Each row is followed by its class.
[ -3   5 -12   1   6   6  -9   1  -5  11   0  -8 -12   1  -2   2   3 -20
 -13   3 -15  -2   1   5  -8   6  -5  22   4  -3  -3   0 -20  -5  11   3
   3  17] | (140)
[  5   0  -2   6   8  -9   0  -1  -5   0   2  -2  -2   8   1  -8 -15  11
  -2   4   5 -13  -5  23  -4   1  -6  14 -37  -3   5 -12  -6   5   1  -1
 -11  -1] | (32)
[-12  -6  -1 -12   5  -1   2   3  -4   5  -2   2   2   3  -1 -17  15   8
  -2   4  15  -2   5   5 -12   1   0   7 -16   2  -8  -7   2   0   6  -1
  -7   4] | (140)
[-19   9  -3   3  -7   9  -4   2   2  -1  -3  -3   0  -8   4  18   1 -13
  -4   3 -20  -9   3   2   5   3  -3  -2  22  -1  -6   0  -8   5   7   4
   6  17] | (110)
[ -1   0  -7 -10   4   3  10  -3  -5   7  -4   2   3  -5  -4 -18  25   3
  -1  10  13 -12   1  12 -12  -4  39  19 -26   2   7 -11  -5   7   8   1
 -10   3] | (140)
[ -4 -15   5 -12   4 -18  15   2   4   2 -14   6   5  13   7 -19   1  18
   4  -7  27  26   6  -6  -9  -5   7  -3  -9   5  11  -2  16  -7  -7  -6
  -6  -2] | (18)
[ -1   5   0  14  -2   6  -3  -1  -5   1  -2  -3  -3  -1  -1  11 -10  -3
  -1   5  -6  -9 -10   3  -7   4  -5   8 -12  -3   1  -1 -10   2   4  -2
   0   4] | (110)
[  8   2 -18  15   4   4 -16  -1  -4  -2   6  10 -18  -4   0   4 -11  -9
   2  -5 -13  -2 -13  -6   2  -3  18   4   9  -2   0   1  -5   2  -8  -4
   8   4] | (93)
[  3   1   9   3  -2   2   0   0   1  -7  11  -7   3   2  -2  12 -15   6
  -1   0 -11   2  -1  -4  11  -2  -7 -12  12  -3  -9   8   0  -5  -5   6
   3  -4] | (32)
[  8  16 -20  18  -6  11 -15 -10 -12   2  17   7  -5 -15  -2  11  -5  -2
  -4  19 -14 -37 -22  12  -5  -2  20  11 -30  -7  -1  -1 -19  17   8   3
  -5   2] | (93)
[ -1  10   6  13  -9   6  -8  -1  -1  -5  10  -6  -1   1  -7  21 -16  -4
  -3   0 -31  -9  -6   1  11  -3 -12  -2   6  -4  -1   0 -11   2   1   5
   5  -2] | (110)
[ -3  -1  10  -7  -3  -1   7  -3  -4  -6   2   0  10  -9   0  -5  -1  12
   0   4   9  -7   3   4   2  -2   0  -8 -10   0   0   0   7  -6   5  -1
  -7  -7] | (93)
[  7  15 -10  21  -1   4 -21   9   4   0   7  -8 -22  -2   3  24 -41 -18
   0  -8 -37   1 -13  -8  13  -1  -7   1  19  -8  -6   1 -15  -6 -10   1
  13   1] | (110)
[  1   5   7   4  -7   5   1  -2   0  -6   8  -4   3  -1   3  23  -5  -9
  -3   3 -20  -5   8   2  10  -6 -13  -6  22  -3  -8   0  -5  -5   2   2
   3   1] | (110)
[  5  10  -9  11  -5   6  -5  -6 -14   1  12   1   5 -14  -1   7   1  10
   0  16  -4 -30 -15  13   6   3   9   0 -31  -5   2  -5  -7  11   4   3
 -13  -9] | (110)
[ 11  -2 -11  10  -1 -13  -3   0  -7  11 -11   7   0   4 -56 -14 -14  13
  10  -3  12   3 -12  -5  -7  -1  13 -10 -28  -6   8  -2   1   6  -8  -7
  -2  -5] | (93)
[  2   3 -10  -3   0   4  -2   5  -3   3   0   0 -13  -5   1  -1  16 -10
  -2  13  -4  -2   0   2 -10   1  15  12   5   3  -5  -2  -8   3   3  -4
   5  12] | (140)
[ -1  -1  10  -7 -10  -1   3 -11   2 -11   4   9  12  -9   0   3   5   9
   7  -4   8   6  -2 -19  18  -7  19 -34  20   9   0  13  14   1  -7   2
   0 -14] | (110)
[ -6 -11  20 -15   6 -10  43  -2   5  -4  -5   7  18   4   1 -15   7  17
   2  -6  25  17   5 -18   1 -11   9 -25   3   6   5   5  25  -6  -3   2
  -2 -11] | (18)
[ -4  -9  15  -5   3  -5  11   1   3   0  -1  -4  11   5   3 -10  -2  10
  -4   2   8   7   9   4   6 -15 -14  -4 -13   4   2  -9   7   1  -1   1
  -7 -12] | (18)
[ -4  -6   7 -12   3  -4   7   3  10 -12  -7  -2   1   5   0  -7   2   3
  -8  -3   9   6  10  -7   8  -6  -5  -6   8   2   3   1  12   2  -4   1
   1  -5] | (18)
[ -1  -7   8  -6   2  -2   2  -8   0  -5  -1   5   8  -1   7  -3   7  10
   6   3  13   2   2  -4   7  -2  13 -16   0   6  -2   5  15   1  -4  -1
  -7 -11] | (18)
[ -7  -4   8 -20  -4  -3   8  -4   3  -2   0  14  13  -3  -2  -5  36  10
   1   5  27  -1   9  -2  -8  -8  25 -14   2  13   3   1  16   9   5  -1
  -9 -13] | (18)
[-13   3   3  -5  -2   5   7   5   3   4  17 -15  -1   3   1  10  18 -15
 -11   2 -16  -3  16   9  -2   6 -22  14  17  -2  -6  -2  -5  -6   5   0
   8  13] | (110)
[  0   4 -14   3   1   9  -3   2  -3   1   0   1 -16  -3   0  -7  10 -15
  -6   0 -14  -6  -3  -7  -8   9   4  22   9  -3 -10   0 -11   1   4  -6
   7  13] | (140)
[  3  -7   5  -8   2  -6   6  -2  -2   1   0   2  10  -1  -3  -6 -10  17
   2   1  11   5   2   2   2  -3   0  -3 -17   3   3  -3   6   0   0   1
  -4  -7] | (32)
[ -2   2  -8   0  -1   0   3   6  -5   6   4  -6  -7   1  -2  -1  23 -10
  -3   4 -15 -11   7  18  -9   5  -3  23  -7   3   1  -9 -10  -1   9   0
   5  13] | (93)
[  4   1   0   1   3  -1   4  -4  -8   9   0   2   7   0   0  -7   6  26
  -4   5   7  -7  12   2  -4  -3   4   5 -33  -2   3 -12   0   3   7   1
  -6  -4] | (93)
[ -1  -2  14  -4  -4  -1   6  -3   4  -3   4  -1  11   1  -1   1   8  -3
  -3  10  10  -6   6   0  10 -11  -1 -13   7   3   4   0   8   3   4   0
 -10 -15] | (32)
[ -3  -4  22  -5  -2  -7  17  -5  -1   0   5  -1  22   3  -7   1   0  20
  -3   6  15 -16   5  20   9  -4 -18  -8 -35  -3   4 -17   8  13   8   4
 -19 -18] | (32)
[  5 -13 -13  -5   7 -10   5  -5  -1  -1 -14  23   3  -3   0 -30  15  21
  12   6  37  11  -7  -2 -16  -4  34  -4 -33   1  14   1  13   9  -5 -12
 -14  -7] | (93)
[-10 -10  23 -16   0  -4  24   0  -1  -4   5  -2  26  -5  -2  -8  21  21
  -5   8  25  -7  12   4  -8   3 -15 -10 -16  14   5 -11  14   3   9   6
 -13 -11] | (32)
[  0   0  -8  -8 -10   7  -1  -3   1  -3   7   6   0  -2   0  -5  21  -6
   3   7   8  -7  -1  -1  -4   6  15   0   5   2  -2   5  -4  -1  10  -1
  -4   4] | (93)
[  5   4 -21   9   4   2 -14   2  -5  10  -7   4 -13   1   3  -5 -10  -8
   2   2  -7   0 -10   9 -11   8  12  14 -15  -1  -1   0  -9   6  -2  -6
   5   6] | (93)
[ -2  -2   3  -3  -6 -12   0  -2   3  -3  -1   5   0   1   4   2   4  -1
   5  -4   1  13   4 -17   4  -3  18 -13  26   4  -2  12  14  -6  -7  -3
   0   3] | (18)
[  9   2  -6   3  -2   0   8 -11  -3  -4   8  14   8  -9   2  -6   6   8
   7  12  18 -19 -12  -4   1 -10  31  -7 -24   0   7   4   4  13  -3   5
 -11 -13] | (93)
[ -1   9   5  -1  -3   3   6  -5  -2  -5   3  -4   4   1  -1   1  -4   4
  -3   1  -1   0   0   1   6   0  -4 -10   3   2  -1  -1   5  -1  -4   5
  -3  -2] | (32)
[12  0 -6  5  3  2  3 -1 -1  5  0 -3 -5 -7 -1  4 -8 -4  1 -2 -9 -6 -4 -3
  1  6  2  4  2  4 -2  4 -8 -3 -4 -2  0  5] | (110)
[ -3 -10   2  -8   0  -3  -1   0  14   2 -11   6 -11  10   5  -1   1  -9
   1 -13  -1  29   7 -22   5  -6  15 -12  43   6  -9  19   7 -13  -7  -5
  14   3] | (18)
[ -6   7  -7   9  -5   7 -10   1  -5   4   0  -3  -7   2   0   7 -14 -11
  -8 -11 -17  -5  -7   8  -1   4 -14  14  -5  -5  -1  -4 -18  -6   6  -1
   3   3] | (140)
